Below is a small trained network, with its code and all its weights. Each question gives an input and a target symbol and asks what happens when units are switched off, that is, made to give their printed mean instead of their output.

import numpy as np


def w(rows, s, z=0):
    codes = np.array(rows[::2]) - 128.0
    scale = np.full(codes.shape[1], s)
    scale[-1] = z or s
    return codes * scale


def norm(h):
    return h / np.sqrt((h * h).mean(-1, keepdims=True) + 1e-5)


def f(y):
    return y / 2 * (1 + np.tanh(0.7978845608 * (y + 0.044715 * y**3)))


def softmax(a):
    e = np.exp(a - a.max(-1, keepdims=True))
    return e / e.sum(-1, keepdims=True)


def log_softmax(a):
    a = a - a.max(-1, keepdims=True)
    return a - np.log(np.exp(a).sum(-1, keepdims=True))


def net(x, mask):
    ids = ['ΘΠΣαβγεζμξ'.index(c) for c in x.split()]
    T = len(ids)
    res = E[ids] + P[:T]
    q, k, v = (norm(res) @ M[0].T for M in (Q, K, V))
    z = softmax(np.where(np.tri(T) > 0, q @ k.T / 3**0.5, -1e9)) @ v
    res = res + np.where(mask[0], z, O[0][:, -1]) @ O[0][:, :-1]
    y = f(norm(res) @ A[0][:, :-1].T + A[0][:, -1])
    res = res + np.where(mask[1:9], y, B[0][:, -1]) @ B[0][:, :-1]
    return log_softmax(norm(res)[-1] @ U[:, :-1].T + U[:, -1])


Q, K, V, O, A, B = {}, {}, {}, {}, {}, {}
E = w([
[157,153,138,108],'Θ',
[103,132,155,132],'Π',
[118,122,202,166],'Σ',
[97,126,160,144],'α',
[116,129,126,105],'β',
[102,117,160,164],'γ',
[106,123,253,97],'ε',
[142,102,111,151],'ζ',
[177,146,78,101],'μ',
[120,180,103,158],'ξ',
],0.0077)
P = w([
[166,81,115,159],'0',
[60,190,199,2],'1',
[5,179,60,17],'2',
[218,146,82,237],'3',
[96,170,201,28],'4',
[35,151,51,28],'5',
[211,154,90,246],'6',
],0.0045)
Q[0] = w([
[195,113,254,99],'h0',
[115,93,61,188],'h0',
[148,187,188,111],'h0',
],0.0079)
K[0] = w([
[158,39,99,104],'h0',
[123,249,125,98],'h0',
[150,47,153,139],'h0',
],0.011)
V[0] = w([
[250,231,107,135],'h0',
[179,190,254,139],'h0',
[151,12,206,11],'h0',
],0.0053)
O[0] = w([
[201,189,125,221,5],'h0',
[239,244,251,97,192],'h0',
[244,1,119,30,198],'h0',
],0.0055,0.0013)
A[0] = w([
[205,174,143,130,193],'n0',
[85,24,168,129,126],'n1',
[167,4,125,109,97],'n2',
[70,100,189,3,7],'n3',
[160,187,58,81,220],'n4',
[111,163,188,174,211],'n5',
[103,110,101,204,94],'n6',
[50,240,63,75,22],'n7',
],0.0065,0.0016)
B[0] = w([
[102,138,178,133,170],'n0',
[74,198,158,131,164],'n1',
[81,108,190,139,154],'n2',
[198,177,2,133,254],'n3',
[65,87,138,116,183],'n4',
[82,74,115,53,171],'n5',
[136,188,97,56,133],'n6',
[26,179,237,146,202],'n7',
],0.0055,0.0042)
U = w([
[225,129,45,170,228],'Θ',
[227,171,163,165,159],'Π',
[119,114,215,177,187],'Σ',
[160,117,243,127,90],'α',
[105,93,94,125,117],'β',
[73,214,41,185,164],'γ',
[173,129,98,61,5],'ε',
[85,6,67,93,143],'ζ',
[94,172,90,69,148],'μ',
[1,123,226,159,36],'ξ',
],0.0098,0.0019)

Each question gives the input, a string of symbols that net reads in full, and the target symbol t.
The units are the heads (3 rows each of Q, K, V and O) and the neurons (one row each of A and B). Each row of codes is followed by its name. A weight is (code - 128) times the scale printed after its matrix; where a second scale follows, it is the last column's (O, A, B and U).
mask holds one flag per unit, heads first, then neurons. A switched-off unit (its flag False) gives its mean, the last column of its rows in O or B, instead of its output. The means were averaged over made-up inputs and are rounded, as every weight is.
A unit's drop is (log p(t) with every unit on - log p(t) with that unit switched off) / (log p(t) with every unit on - log p(t) with every unit switched off).
The circuit of an input: a set's keep is (log p(t) with only the set's units on - log p(t) with every unit switched off) / (log p(t) with every unit on - log p(t) with every unit switched off). Starting from all 9 units, units are removed one at a time, each time the one whose removal leaves the highest keep (on an exact tie, the one counted first), for as long as the keep stays at least 0.8.
circuit, biggest first: the units of the circuit, biggest drop first
most important unit: the unit with the biggest drop
top k neurons: the k neurons with the biggest drops, biggest first
drop when u is switched off: that unit's drop, to one decimal
input Θ Π γ Σ β, target α: circuit, biggest first	h0; n3
input μ β Θ β Π γ, target γ: most important unit	n3
input γ β γ γ, target ξ: top 4 neurons	n3; n1; n6; n5
input Σ γ Π Θ γ ε γ, target α: top 2 neurons	n3; n5
input β Σ ε γ Σ, target ζ: top 2 neurons	n7; n3
input γ α α μ Θ ε Π, target α: top 3 neurons	n3; n0; n5
input Θ ζ ε γ, target α: circuit, biggest first	h0; n3
input γ β γ μ γ β α, target Θ: top 4 neurons	n7; n4; n2; n1
input γ γ γ α, target ζ: top 3 neurons	n5; n7; n3
input β Π γ μ γ β Π, target Θ: top 3 neurons	n7; n4; n1
input ζ α γ β, target ζ: top 4 neurons	n7; n3; n4; n1
input μ Σ γ μ β, target ξ: circuit, biggest first	h0; n7
input γ Π γ Σ γ, target μ: top 2 neurons	n3; n5
input ζ γ γ ξ ζ, target γ: top neuron	n1
input β Π μ μ β β γ, target Θ: top 3 neurons	n7; n6; n4
input μ Π γ γ β, target ξ: top 2 neurons	n7; n3
input Π β Θ μ β μ α, target Θ: top 3 neurons	n7; n6; n1
input ε ξ μ, target ξ: circuit, biggest first	n7; h0; n3
input ζ γ β ζ Θ, target γ: top 2 neurons	n3; n7
input Θ γ γ μ μ, target α: top 2 neurons	n3; n0
input ζ ξ α μ γ, target γ: drop when h0 is switched off	0.3
input γ γ α Θ α, target μ: drop when n3 is switched off	0.6
input β μ μ μ ε, target ζ: drop when n7 is switched off	0.1
input Θ Σ ε ε ξ ζ, target ξ: drop when h0 is switched off	0.5
